Below are the code and all the weights of a small trained network. Each question names an input and a target symbol and asks about switching units off, where a switched-off unit gives its printed mean instead of its output.

import numpy as np


def w(rows, s, z=0):
    codes = np.array(rows[::2]) - 128.0
    scale = np.full(codes.shape[1], s)
    scale[-1] = z or s
    return codes * scale


def f(y):
    return np.maximum(y, 0)


def softmax(a):
    e = np.exp(a - a.max(-1, keepdims=True))
    return e / e.sum(-1, keepdims=True)


def log_softmax(a):
    a = a - a.max(-1, keepdims=True)
    return a - np.log(np.exp(a).sum(-1, keepdims=True))


def net(x, mask):
    ids = ['ΘΦΨΩβγδεηλξπ'.index(c) for c in x.split()]
    T = len(ids)
    res = E[ids] + P[:T]
    r = res
    for j in range(2):
        rows = slice(2 * j, 2 * j + 2)
        q, k, v = (r @ M[0][rows].T for M in (Q, K, V))
        z = softmax(np.where(np.tri(T) > 0, q @ k.T / 2**0.5, -1e9)) @ v
        o = O[0][rows]
        res = res + np.where(mask[j], z, o[:, -1]) @ o[:, :-1]
    y = f(res @ A[0][:, :-1].T + A[0][:, -1])
    res = res + np.where(mask[2:10], y, B[0][:, -1]) @ B[0][:, :-1]
    return log_softmax(res[-1] @ U[:, :-1].T + U[:, -1])


Q, K, V, O, A, B = {}, {}, {}, {}, {}, {}
E = w([
[136,233,69,51,171,98],'Θ',
[111,219,131,49,34,121],'Φ',
[209,215,51,167,228,128],'Ψ',
[143,172,72,145,191,208],'Ω',
[158,180,219,213,112,223],'β',
[188,172,128,239,185,232],'γ',
[140,208,111,70,248,136],'δ',
[196,212,192,171,243,160],'ε',
[105,148,176,162,15,255],'η',
[62,204,113,25,136,185],'λ',
[119,188,61,126,54,185],'ξ',
[138,230,192,124,86,120],'π',
],0.011)
P = w([
[164,152,123,118,104,170],'0',
[159,192,100,92,106,205],'1',
[111,178,129,161,113,138],'2',
[108,209,98,131,124,170],'3',
[103,134,131,149,119,118],'4',
[83,192,101,109,136,151],'5',
[80,110,134,155,124,92],'6',
[79,177,107,117,156,147],'7',
[48,97,138,167,138,65],'8',
[50,189,111,130,161,121],'9',
[8,84,139,196,141,42],'10',
[100,198,121,157,126,111],'11',
],0.016)
Q[0] = w([
[160,2,126,102,133,91],'h1',
[180,150,130,133,124,151],'h1',
[108,203,106,129,86,177],'h2',
[163,36,127,96,111,97],'h2',
],0.015)
K[0] = w([
[248,229,118,65,103,232],'h1',
[203,60,116,153,99,100],'h1',
[76,28,140,142,102,63],'h2',
[245,213,141,64,68,213],'h2',
],0.012)
V[0] = w([
[144,112,2,155,91,115],'h1',
[118,91,132,189,170,207],'h1',
[176,143,123,156,188,82],'h2',
[172,124,203,154,79,113],'h2',
],0.02)
O[0] = w([
[84,114,3,177,85,108,51],'h1',
[58,47,132,115,178,186,175],'h1',
[209,45,93,71,102,113,118],'h2',
[121,80,196,144,147,52,2],'h2',
],0.016,0.0047)
A[0] = w([
[143,150,116,150,121,33,75],'n1',
[122,191,112,69,226,138,121],'n2',
[153,195,85,140,69,126,122],'n3',
[143,216,89,201,98,112,133],'n4',
[86,100,147,202,125,41,122],'n5',
[50,190,150,220,147,77,3],'n6',
[84,137,2,157,78,139,57],'n7',
[186,142,130,185,180,174,195],'n8',
],0.0091,0.0032)
B[0] = w([
[154,110,77,159,110,166,158],'n1',
[128,100,162,179,68,161,241],'n2',
[129,84,72,109,178,101,240],'n3',
[68,121,178,59,182,112,247],'n4',
[169,185,61,113,179,254,157],'n5',
[146,38,97,114,35,73,238],'n6',
[172,121,203,213,169,97,255],'n7',
[77,158,100,68,64,84,188],'n8',
],0.0088,0.016)
U = w([
[106,214,105,101,254,123,179],'Θ',
[93,103,86,80,92,70,103],'Φ',
[178,74,87,166,109,121,98],'Ψ',
[100,212,126,234,165,208,219],'Ω',
[65,161,196,150,196,144,42],'β',
[50,77,70,88,185,171,42],'γ',
[150,178,74,109,89,199,254],'δ',
[149,68,153,83,124,129,40],'ε',
[93,87,133,183,32,144,73],'η',
[11,250,124,116,157,165,166],'λ',
[67,133,141,188,157,71,91],'ξ',
[156,203,194,196,91,103,172],'π',
],0.005,0.0045)

Each question gives the input, a string of symbols that net reads in full, and the target symbol t.
The units are the heads (2 rows each of Q, K, V and O) and the neurons (one row each of A and B). Each row of codes is followed by its name. A weight is (code - 128) times the scale printed after its matrix; where a second scale follows, it is the last column's (O, A, B and U).
mask holds one flag per unit, heads first, then neurons. A switched-off unit (its flag False) gives its mean, the last column of its rows in O or B, instead of its output. The means were averaged over made-up inputs and are rounded, as every weight is.
A unit's drop is (log p(t) with every unit on - log p(t) with that unit switched off) / (log p(t) with every unit on - log p(t) with every unit switched off).
The circuit of an input: a set's keep is (log p(t) with only the set's units on - log p(t) with every unit switched off) / (log p(t) with every unit on - log p(t) with every unit switched off). Starting from all 10 units, units are removed one at a time, each time the one whose removal leaves the highest keep (on an exact tie, the one counted first), for as long as the keep stays at least 0.8.
circuit, biggest first: the units of the circuit, biggest drop first
most important unit: the unit with the biggest drop
k most important neurons: the k neurons with the biggest drops, biggest first
which heads matter: for each layer, one digit per head in row order, 1 if its drop is at least 0.15 and else 0, layers parted by /
input Ω δ ε Ω Ω ξ π λ, target π: circuit, biggest first -> h1, h2
input η ξ η ε, target η: which heads matter -> 01
input π β γ η δ Ω, target δ: circuit, biggest first -> h2, n4
input Ψ Ω Ψ Ψ δ Φ δ δ π η, target π: which heads matter -> 11
input Ψ Φ Ω Ω ε δ Ω ε λ, target λ: which heads matter -> 11
input γ γ δ Φ β Ψ λ ε, target λ: circuit, biggest first -> h2, n8
input Ω Φ π η ξ β Θ δ Ψ λ, target Ψ: circuit, biggest first -> h2, h1, n7
input Φ δ π ξ λ δ Φ β, target Φ: 2 most important neurons -> n6, n4
input Θ Ψ β Φ λ Θ ξ η, target ξ: 3 most important neurons -> n7, n6, n4
input λ Ω Ω β Φ ξ β Ω π, target π: which heads matter -> 10
input γ ξ δ Ω ξ Φ δ ε η Θ, target η: circuit, biggest first -> n6, h2, n2
input η β ξ Ω δ γ λ Θ, target λ: circuit, biggest first -> h2
input Θ Ψ ξ Φ γ η Ω β, target Ω: 4 most important neurons -> n6, n7, n4, n3
input π λ Ω Φ, target Ω: circuit, biggest first -> h1, n7, n6, n4
input Θ δ δ π, target δ: circuit, biggest first -> h2, n7
input Θ γ η Ψ Ω, target Ω: 4 most important neurons -> n6, n7, n4, n3
input Φ Ω δ λ η β Ψ Ψ π Ω Θ, target Θ: 2 most important neurons -> n6, n2
input η γ Ω ε η Ω, target η: 3 most important neurons -> n6, n2, n4
input π π γ Φ Ψ, target Ψ: most important neuron -> n7
input ε ε δ Φ δ λ Ψ Φ, target Ψ: most important unit -> h2
input ε ε Ω Ω π λ ξ π Ψ Φ λ η, target λ: circuit, biggest first -> h2, n4
input Φ ε Θ ξ, target Θ: 3 most important neurons -> n4, n3, n6
input λ δ γ ε γ Θ β, target β: 2 most important neurons -> n6, n3
input Ψ ε γ Ω λ, target λ: 2 most important neurons -> n7, n4
input Θ Ψ ξ δ Θ δ, target Θ: 2 most important neurons -> n4, n6
input η ε β π Ω ξ Ω δ, target Ω: 3 most important neurons -> n6, n7, n4
